Below is a small trained network, with its code and all its weights. Each question gives an input and a target symbol and asks what happens when units are switched off, that is, made to give their printed mean instead of their output.

import numpy as np


def w(rows, s, z=0):
    codes = np.array(rows[::2]) - 128.0
    scale = np.full(codes.shape[1], s)
    scale[-1] = z or s
    return codes * scale


def f(y):
    return y / 2 * (1 + np.tanh(0.7978845608 * (y + 0.044715 * y**3)))


def softmax(a):
    e = np.exp(a - a.max(-1, keepdims=True))
    return e / e.sum(-1, keepdims=True)


def log_softmax(a):
    a = a - a.max(-1, keepdims=True)
    return a - np.log(np.exp(a).sum(-1, keepdims=True))


def net(x, mask):
    ids = ['ΔΘζλσψω'.index(c) for c in x.split()]
    T = len(ids)
    res = E[ids] + P[:T]
    u = 0
    for l in range(2):
        q, k, v = (res @ M[l].T for M in (Q, K, V))
        z = softmax(np.where(np.tri(T) > 0, q @ k.T / 3**0.5, -1e9)) @ v
        res = res + np.where(mask[u], z, O[l][:, -1]) @ O[l][:, :-1]
        u += 1
        y = f(res @ A[l][:, :-1].T + A[l][:, -1])
        res = res + np.where(mask[u : u + 12], y, B[l][:, -1]) @ B[l][:, :-1]
        u += 12
    return log_softmax(res[-1] @ U[:, :-1].T + U[:, -1])


Q, K, V, O, A, B = {}, {}, {}, {}, {}, {}
E = w([
[144,67,44,135,48],'Δ',
[111,221,44,110,29],'Θ',
[182,97,37,123,82],'ζ',
[93,145,45,165,15],'λ',
[81,23,53,165,6],'σ',
[220,120,76,244,99],'ψ',
[137,115,54,229,38],'ω',
],0.011)
P = w([
[83,132,211,75,255],'0',
[169,211,66,198,70],'1',
[34,37,85,159,155],'2',
[236,77,202,32,95],'3',
[65,49,47,191,171],'4',
[211,102,216,96,54],'5',
[50,69,31,190,164],'6',
[197,55,217,92,62],'7',
[93,183,127,192,205],'8',
],0.0082)
Q[0] = w([
[100,75,55,203,48],'L0H0',
[203,135,140,167,69],'L0H0',
[233,66,213,2,82],'L0H0',
],0.0086)
K[0] = w([
[193,202,254,91,172],'L0H0',
[106,110,169,157,22],'L0H0',
[196,133,89,133,16],'L0H0',
],0.0087)
V[0] = w([
[101,48,108,110,100],'L0H0',
[56,115,120,194,78],'L0H0',
[53,107,106,5,92],'L0H0',
],0.011)
O[0] = w([
[196,52,173,170,120,123],'L0H0',
[2,7,200,212,81,160],'L0H0',
[215,191,202,243,195,2],'L0H0',
],0.0093,0.0069)
A[0] = w([
[186,171,128,167,114,90],'L0N0',
[129,76,48,115,66,209],'L0N1',
[84,228,149,82,242,89],'L0N2',
[126,127,147,108,232,2],'L0N3',
[125,81,202,99,190,16],'L0N4',
[188,111,110,164,29,75],'L0N5',
[143,69,147,81,64,158],'L0N6',
[93,179,110,83,137,114],'L0N7',
[131,143,177,117,139,97],'L0N8',
[90,145,212,150,169,228],'L0N9',
[183,141,217,171,58,175],'L0N10',
[192,172,254,32,184,51],'L0N11',
],0.0095,0.0054)
B[0] = w([
[124,203,124,161,198,129],'L0N0',
[105,190,122,134,73,253],'L0N1',
[80,102,146,239,137,128],'L0N2',
[241,157,203,21,83,126],'L0N3',
[196,109,182,70,196,124],'L0N4',
[131,156,253,59,124,173],'L0N5',
[177,216,181,187,124,187],'L0N6',
[182,56,134,203,134,137],'L0N7',
[117,121,211,130,242,122],'L0N8',
[43,57,54,220,207,129],'L0N9',
[214,111,181,160,203,149],'L0N10',
[150,151,117,189,121,128],'L0N11',
],0.0073,0.021)
Q[1] = w([
[87,131,189,2,126],'L1H0',
[145,217,174,69,124],'L1H0',
[163,131,225,27,179],'L1H0',
],0.0081)
K[1] = w([
[180,152,139,31,54],'L1H0',
[227,109,196,87,51],'L1H0',
[138,145,209,53,3],'L1H0',
],0.0056)
V[1] = w([
[119,183,123,205,249],'L1H0',
[254,140,153,54,204],'L1H0',
[89,11,184,153,162],'L1H0',
],0.0086)
O[1] = w([
[82,171,152,192,179,67],'L1H0',
[146,146,79,215,52,9],'L1H0',
[4,47,152,113,96,79],'L1H0',
],0.012,0.015)
A[1] = w([
[110,149,184,141,98,174],'L1N0',
[152,180,88,133,142,143],'L1N1',
[130,123,117,104,161,47],'L1N2',
[62,144,140,140,174,120],'L1N3',
[109,116,91,159,142,91],'L1N4',
[174,174,155,140,140,131],'L1N5',
[163,107,158,147,131,98],'L1N6',
[127,159,131,248,128,117],'L1N7',
[131,164,125,121,153,22],'L1N8',
[96,154,98,119,125,200],'L1N9',
[110,119,55,185,129,159],'L1N10',
[127,126,76,182,123,1],'L1N11',
],0.014,0.006)
B[1] = w([
[208,186,19,62,184,213],'L1N0',
[92,92,102,226,75,238],'L1N1',
[115,117,132,22,68,140],'L1N2',
[200,108,57,140,124,251],'L1N3',
[113,215,157,143,31,148],'L1N4',
[74,1,96,178,137,253],'L1N5',
[100,35,227,140,180,162],'L1N6',
[64,155,154,45,132,216],'L1N7',
[112,27,116,113,92,143],'L1N8',
[100,87,189,209,232,180],'L1N9',
[118,245,227,142,51,150],'L1N10',
[196,130,112,139,169,137],'L1N11',
],0.0066,0.014)
U = w([
[144,144,162,173,120,125],'Δ',
[137,66,82,159,186,149],'Θ',
[88,64,133,153,90,23],'ζ',
[211,173,146,137,222,254],'λ',
[100,80,164,68,151,66],'σ',
[168,184,1,75,103,76],'ψ',
[163,197,182,77,122,177],'ω',
],0.0091,0.0046)

Each question gives the input, a string of symbols that net reads in full, and the target symbol t.
The units are the heads (3 rows each of Q, K, V and O) and the neurons (one row each of A and B). Each row of codes is followed by its name. A weight is (code - 128) times the scale printed after its matrix; where a second scale follows, it is the last column's (O, A, B and U).
mask holds one flag per unit, layer by layer, with each layer's heads first. A switched-off unit (its flag False) gives its mean, the last column of its rows in O or B, instead of its output. The means were averaged over made-up inputs and are rounded, as every weight is.
A unit's drop is (log p(t) with every unit on - log p(t) with that unit switched off) / (log p(t) with every unit on - log p(t) with every unit switched off).
The circuit of an input: a set's keep is (log p(t) with only the set's units on - log p(t) with every unit switched off) / (log p(t) with every unit on - log p(t) with every unit switched off). Starting from the 12 units with the biggest drops (on a tie, the unit counted first), units are removed one at a time, each time the one whose removal leaves the highest keep (on an exact tie, the one counted first), for as long as the keep stays at least 0.8.
units of the circuit, in order: the units of the circuit, biggest drop first
unit that matters most: the unit with the biggest drop
top k neurons: the k neurons with the biggest drops, biggest first
k most important neurons of layer l: the k neurons of layer l with the biggest drops, biggest first
input Δ ψ ω ψ ω Θ ω σ ω, target ω: top 4 neurons : (L1N7, L0N1, L1N10, L0N9)
input ψ Θ σ ψ, target Θ: unit that matters most : L1N5
input ζ ω λ ψ ψ ζ ψ Θ ω, target Δ: 2 most important neurons of layer 0 : (L0N1, L0N5)
input σ ψ λ λ Δ ψ ψ ψ ω, target ζ: units of the circuit, in order : (L0H0, L1H0, L0N10)
input ω λ ψ ω Θ σ ω ψ ψ, target σ: units of the circuit, in order : (L1H0, L0H0)
input λ ω ψ Θ ω ψ ω Δ ψ, target Θ: top 4 neurons : (L0N6, L1N3, L0N1, L0N9)
input ζ ω Δ λ ω ψ ψ, target Δ: top 3 neurons : (L1N10, L0N1, L1N1)
input σ Θ λ ψ Δ, target ζ: units of the circuit, in order : (L0H0, L1H0, L0N1)
input λ ζ ψ Θ, target ζ: 2 most important neurons of layer 1 : (L1N5, L1N1)
input ω ζ Δ λ ψ Θ ψ, target σ: units of the circuit, in order : (L1H0, L0H0, L0N6, L1N1)
input σ Θ ψ ω Θ ψ λ, target ζ: top 3 neurons : (L0N10, L1N9, L0N1)
input σ λ σ σ Δ ω σ, target ζ: 4 most important neurons of layer 0 : (L0N10, L0N1, L0N4, L0N9)
input ω λ ψ Δ ψ λ ψ Θ, target λ: units of the circuit, in order : (L0H0, L0N10)
input ω ω ω, target σ: units of the circuit, in order : (L1H0, L0H0)
input ζ ω ω ψ ω ψ ψ λ ψ, target Δ: 3 most important neurons of layer 1 : (L1N10, L1N1, L1N0)
input σ ψ λ, target ζ: top 2 neurons : (L0N10, L0N9)
input Θ ψ ω λ ω, target λ: 3 most important neurons of layer 0 : (L0N1, L0N2, L0N9)
input λ ψ ζ ψ σ, target Θ: 3 most important neurons of layer 0 : (L0N9, L0N5, L0N1)
input λ ψ Δ, target Θ: 2 most important neurons of layer 1 : (L1N3, L1N0)
input λ Θ ψ ψ Θ, target Θ: top 2 neurons : (L1N3, L0N6)
input ζ Θ σ, target Δ: units of the circuit, in order : (L0H0, L1H0, L1N10, L0N1)
input σ λ σ ψ ψ, target ζ: 3 most important neurons of layer 0 : (L0N10, L0N1, L0N4)
